Levels
[-264   80  223 -261   54  148  145  -49 -207  -90  129   31 -174  -63
  228   97  179 -155  130 -131 -142  247  411  118  123 -257  -59   22
    3  228 -223  -23 -206 -263 -100   27    2  416   82  114 -190   99
  -74   53   57  -83]  29
[-154  229  249  -64 -113  -73  149  325  280 -140  100  100   86   47
 -365  210  188  -53 -130  196  -48   15  134  132  -46  -10  -41  -62
 -180  189 -188 -261    5   10  -37    9  -48  216  -27   -2 -245   23
  108 -207  369  401]  20
[  99 -398  108   88   98  209  -82 -220  -85  -28   32 -204 -301 -144
   17  -37 -257  191   60 -271  -76  -87 -124 -297 -113   19  -61  204
 -231  293   27  117  -58  207  128  -57  -88  -43  -55  -84  -11  327
 -281   56   42   11]  25
[  89 -144  109   23   59   93 -110 -162   69  -12   58  -24 -284 -195
  -28  -18 -326   15  149  -84   90 -107   35 -238   32   92  -32  146
  -22  151   65   26    1  231   37  -21   13  -88  -71  -66  -28  299
 -204  -47  -79   72]  18
[  22   32  224   28  141  186   32  227   -5 -108   28   53  -97   -6
   16   81 -144 -127 -192  -30    3  115  156  -29  108  159   64  133
   77   79  -19 -120 -126   45  -88  107  -87  177   88  184 -177  -13
   20 -253  216   55]  9
[ -12 -246 -109   27  -14  120 -241 -626 -260  103   29 -269 -293 -292
   89  -14 -186   41  301  -76   48  103  -80   70   20 -162 -138  112
  -42  -72  389  172  -48   31  -25  -80   74   56  183 -173   61  360
 -362  184 -328 -294]  24
[-228  126  466  -92   71  167  289  338   26 -313  121  279    1   21
   45  142   54 -198 -158 -105 -246  300  346   89   40 -141   69   94
   76  266 -476 -286 -231 -241   33  117 -127  415  140  257 -285   40
   30 -244  345  262]  1
[  94   42   92  165   -2   70  -38  128  111   87 -214  -48   49   87
 -293  152  -72  -12 -191  104   65   28 -130 -236  -82  174  -83   55
 -180   93  210  -64  -24  177  -48  -41  -29  222  -74  -12 -265  133
   32 -246  140  197]  22
[-344  -95   81 -350   17 -134  109   74 -128 -176  223   52 -322 -340
  226  -25   49  -29   34  -77  -76  214  447  327 -118  128  -43 -332
  338 -256  -70  -90 -153   16  -61  -16   69 -244   50  -40   26  -65
   19  -55    0 -133]  37
[-201  165  457    1 -258 -155  159  430  508 -193  170  237  130  -35
 -298  295  -68  -38 -351  288 -144   84   14  133 -217  241  -16 -133
  -50    3 -257 -433  -29  235  105   38 -172   15  -52   71 -202   95
   43 -454  570  708]  24
[ -47 -171  -59 -114  152   76   73  184   23   55   53  -69 -121   38
    9   37  115   51 -111 -159  -37   32  234   70   40  166  -44   22
 -205  131  -19   30  -74   83 -167  136  -71    3    9   55  -10 -103
   91   -6  280 -211]  8
[-483  137   52 -331 -138 -291  176  312  189 -218  234  241  -69 -140
 -339   44  221  -77   52   79   43  134  476  529  -29   38  -18 -392
  100  -31 -301 -263  -65 -130 -132   14   73 -173   24   -9  -18  -16
  226 -120   95   87]  8
[ -37 -102 -354 -141  -31 -146 -117  -13  -13  127   38 -206  -87  -34
 -225   42  160  150  107   80  153 -184   79  220   59   77 -121 -122
 -213  -41  278   61   57  135 -247  -33  184 -120  -32 -200  207  -52
  113  162  -20 -241]  11
[-288  -66  107  -59   13  190  -45 -145 -306   52  -55 -157 -170  -14
   77  161   78 -167   25    1  -69  324  103  120   68 -142  -57   60
 -118  180   70   48 -306 -226 -133   22 -166  444   95  260 -244  205
  -97  -40   89 -186]  20
[ 105  -95  -30   -2   69  114 -218 -154 -278 -177  104 -211 -293 -244
  -90  -57 -241   71  219   -7  188 -243  -33  -15  163 -108   44  121
  104   89  204   43  -15   58  -50 -144  204  -21   32 -135  111  186
 -128   96 -258  -30]  12
[ -68   56   88  -55 -139  -25 -120   59    4  -81  119   68  -42  -22
   41  215 -248  -93    3  254    8  -66    9   87  183   33   15  105
   86    6   21 -219 -142  104 -119   17   67  173   17  168  186  119
  -40 -126  114  183]  7
[  50 -152  -27   98  -12   56 -140  -62 -114  -62  -24  -74  -77 -100
  -68   59 -250   48  -35   37   33   -8 -121   24   16   61  -12   85
   54  -79  220  -74  -84  119  -40  -40   84   33  105  -22  117  139
  -79  -81  -46   -4]  4
[-270 -209 -279 -453   65 -164  108    4 -178   59  144 -166 -268 -220
  124  -82  381  196  180 -241    0  -10  469  292  -84   18 -167 -376
  -64  -76   32  171  -33    4 -197  -61  225 -251  -83 -288  148 -121
  132  302  -72 -408]  33
[-215 -341  148 -141  103  106   77 -108 -135 -126  159 -121 -352 -315
   80 -101  -15  123   34 -356 -103  177  222  111 -189   23  -48 -116
  -18   80 -103   90 -122    8   85  -23  -91 -191   56  -96 -111  192
 -160   34   36 -130]  28
[ 339 -440 -183  182  189  137  -48  -19  -49  -70  -25 -291 -107  -63
 -252 -120  -62  410  -51 -296  -27 -298 -229 -181 -151   39  -58  180
 -337  163  193  111  137  265   70  -66  106 -182   42 -368  159   28
  -73  164   61  -87]  2
[ -85 -107  144 -116  114  124  148  230  -73  -12   32  -42  -99  119
  237  153  127  -12 -260  -75 -251  192  198  -22  -56  149  -66   43
 -103   95  -81  -82 -192   65 -109  111 -153  247   23  189 -101 -178
   33 -127  436  -71]  36
[ 202  -32   63   73  204  159  -48   43   31  -63  -10  -21 -197  -85
 -152  -75 -200   -5   14 -133  153  -90  108 -200   94  140   14  154
   14  124  114   12   53  157  -53   17   60  -25   20  -82 -127   74
  -41 -106  -60  -25]  12
[-327   15  168 -362  -38 -257  145  176   17 -370  313  178 -340 -418
   35  -64   -7  -14  119   12  -43   59  460  310 -159   84   -3 -378
  448 -230 -211 -234  -51   60   37  -91  158 -384   -6 -152   51  -43
   36  -98  -54  129]  39
[  16  -74  105  123   -9  251 -115 -165 -375  -79 -107 -224  -73  121
  -42  150  -74    8    1   20 -101   61 -205 -147   63 -247  -57  244
 -164  287  118  -21 -202 -116  -42 -129    1  552   79  115  -81  213
 -169    1   -1   29]  30
[ -61 -254 -104  -23   87  102  -87 -102 -147  118  -58 -254 -219  -71
  -71   23   34   83   23 -115   41   28   17  -22  -39   70  -88   12
 -239  135  202  156 -100   72 -105  -11  -64   27  -32  -23  -78  136
  -49   57   54 -229]  18
[ 149 -202  -70  259   37  158  -49  -58 -168  -73 -134 -304   20  258
 -364   83  101  208 -184  -12 -174   24 -342  -75 -153  -86 -125  203
 -400  216  212  -61  -13   39  -21  -91  -71  334  164  -66  -42  -29
  -91  -17  190  -46]  35
[ -55    7   19   14   51   19    8  262   58   -5  -84   28  -35   94
 -245   83  -26  -48 -164   35   80   52   99  -11   26  215  -13  -23
  -76   92   48 -100  -92   80 -152   36  -36   83  -33  117 -125   -6
  144 -217  162   11]  10
[-115   42  402   28  -80   45   82  271   43 -292   80  129  -55   -2
  -77  159 -201  -47 -251   94 -158  119    9  -39 -112  112   28    5
  132   79 -197 -320 -162   87   78  -47  -88  163   14  168 -131   84
  -40 -353  279  420]  34
[-148  -30   44 -130   -2  -68   46  111   85  -10   45  -46 -135 -190
 -174   36   94   41   -9  -22   71   24  188  103 -109  113  -69 -190
  -58   -4   48   -9  -11   93  -52  -37   36 -107  -65 -145 -156   88
   59  -64   78   53]  21
[-236  103   70 -256   22 -175  237  278  190  -52   30  256 -102   84
  -46   81  187 -114  -33   21 -129  180  446   25  -89  159 -123 -189
   34   41 -227 -211  -78   47 -124   64    2   47  -82   67 -106 -145
  153 -165  195    5]  39
[ 137 -153  -53  -40  141   85   97   26   87  107  -27  -83  -80   95
  -20   11  112  149  -65 -215  -92  -24  130 -189  -69  113 -156   76
 -293  165   46   57   58  187  -79   42   24   66  -29 -157  -40  -57
  -18   48  166 -128]  32
[-233   86  319 -140   35 -113  273  491  172 -311   69  266 -127   22
 -158   80   66  -93 -208   42 -187  165  315  -17 -210  192   -2 -176
  146   92 -358 -341 -127   58   36    9 -101    5  -81  133 -228 -129
  151 -353  342  303]  40
[ -95   47   24 -321   48 -180  137  319  244  -76  218   29 -176 -300
 -131  -27  175  107   49  -50  142 -209  423  143  -53  186  -36 -293
   17  -28  -81  -20  125  205  -79  -14  178 -360 -178 -308  -58  -71
  181   13  121  129]  18
[-464  -26  -36 -483  -72 -140   -2  -81  -93   21  265   69 -348 -245
  234   64   60 -142  346    1   59   66  543  318  193  -54  -54 -203
   99   69 -178   15 -212  -96 -216   46   74  -65 -100  123  137  161
    5  144  -68 -219]  14
[-133   31  268    8  -30  149   52  187 -172 -123  -23  -19  -10  154
   91  244  -16 -101 -263  109 -212  225    4   -8   -6   11  -22   92
   -9  122  -60 -203 -271  -47  -71    6 -131  469   65  293 -144  -10
  -16 -242  333  151]  34
[-108  100   49  -98    4    5  -60  -54   30   31   46   64 -157 -111
  -25   74 -104 -174   99   86  122  109  235   87  145   75  -40   -1
   95  -28  103  -62  -74   29 -158   48   39   90   46   64  -86  122
  -31 -113  -61  -63]  14
[-190  -35   15 -180   37   26   62  249 -161  -70  -27   53  -82   64
    8  104   46  -43   11  -45  -16   -3  234  -14  115  -31    1  -23
  -38  241 -168  -65 -232  -92 -157   -9   75  223 -116  169   20   49
  155  -18   95  -21]  4
[  18 -176  -83 -105 -135 -165 -121  277   -7   83  -52  -88  -73   23
  149  218 -225  166 -222  226  -16 -245 -123 -205  -99  415  -83 -128
   21 -138  202 -109 -140  478 -118  -99  120 -122 -316   41  302  -40
  112 -144  239  189]  36
[  10 -230 -348 -110   98  -12  -61 -323 -253   83  -70 -198 -257   78
  -59  -65  147  131  316 -140  -50  -48   96  -94    5 -163 -210   62
 -237  183  174  131  -12    0 -157  -90  163  114    6 -166  176   24
  -92  297 -234 -447]  38
[   5   84   92  -20   47   99   52   61  145  128  -47   10  -13  141
  -84  175   93 -100  -32   41  -32   62  136 -132   85   24 -103  153
 -282  259    0  -38  -44   50 -133   96  -83  348  -34   85 -217   66
   -4  -86  247   37]  19
[ -18   93  125  -93  121  -46   65  193  206 -130   86  153 -199 -252
 -240 -104 -108  -64   11  -87  210   12  350   40   -6  246   17 -153
  205  -76    1  -85   85  140  -46   13  102 -274   -3 -158 -201   40
   80 -209  -81   70]  13
[-222 -257 -180 -200   53  -61   20    4  -48  229  -69 -185 -192 -171
    1   10  199  108  -28 -165   52  131  223  112 -172  227 -156 -285
 -179  -78  205  195  -97  117 -146    2  -11 -180 -112 -127 -100   56
   88   54   66 -304]  23
[   0   49  154   95   18  297  -86 -296 -327    8  -88  -94  -62  158
  166  192  -92 -182   31   44 -152  281  -47  -93  176 -254  -87  331
  -62  188  132  -55 -229 -180 -113    4  -50  712  223  235 -132  171
 -243  -50  -15 -109]  32
[-205  -19  137 -171  105  111  142  -60 -128  -60   74  -21 -178 -153
   58  -11  186  -58   39 -218  -78  298  359  173  -39  -92  -85  -93
   10   47  -57   26 -101 -163  -61   20   -5  156  146  -57 -250   55
  -52    0    3 -171]  29
[ 242 -289 -171   86   97   65 -223   32  -55  137  -98 -295 -198  -95
  -76   16 -245  214  -78  -18  181 -306 -191 -273  -21  323  -44   69
 -155   16  398  146   13  420  -89  -68   76 -197 -184 -134  109   88
   -7  -11   40  -55]  15
[-102   -9  198  -71   58  112    0  -78   68   68   53   57 -201 -148
  151   95 -144 -174   12  -31    0  212  231  -24   57  123  -47   67
   38   26   31  -18 -123   76  -64  112 -116  113   40  125 -202  179
 -130 -158  100  -27]  19
[  91 -241   26  157   68  231 -146 -155 -404  -94  -93 -274 -186  123
   89  120 -161   53  -72   36 -192   45 -267 -194  -13  -85  -51  290
 -105  174  203  -35 -218   42  -30  -79  -79  392   96  168   51   61
 -199  -25  100  -95]  38
[  56 -270   10  130   36  221 -187 -186 -273  112 -157 -302 -172  -36
   58  113 -192   76  -51  -41  -10   16 -236 -233  -34   34  -72  170
 -187  141  303  131 -183  128  -31  -79  -65  232  -42   60  -67  262
 -171  -17   35  -66]  24
[ -88   76   96   75   31   43  -11  177    7 -119  -61   44  -43   22
 -352   50  -61 -104 -128   60   99  145   74   93   15  118   14  -26
   34   39   64 -155  -81  -28 -102   -1  -29  116   98   93 -203   53
   84 -264   46   47]  10
[-163 -418   83   -3  114  264  -26 -251 -375 -116   57 -137 -280 -136
  225   -9 -145   34   74 -307 -207  230   36   55   -7 -184   -6  188
  -63  205  -74   68 -292 -150   41   31 -129  181  188  156   44  256
 -244   93   19 -258]  1
[-145   55  -13  -61  -71 -146  112  432   30  -73 -174   20   77  194
 -439  113  189  103 -204   71   13  -35   49  -75 -178  149  -96 -254
 -155  147  -50 -160  -73   62 -109 -159  110  110 -209  -41 -122  -49
  290 -182  150  205]  33
[  63  -86  -60 -110  163 -153  195  238  214 -134   41   58 -176  -98
 -279 -141  158  169  -44 -170  -20  -57  281  -45 -256  239 -114 -205
   -7  -56  -15  -84  176  241    0  -32  123 -344  -40 -346  -73 -205
  123  -67   55  -29]  39
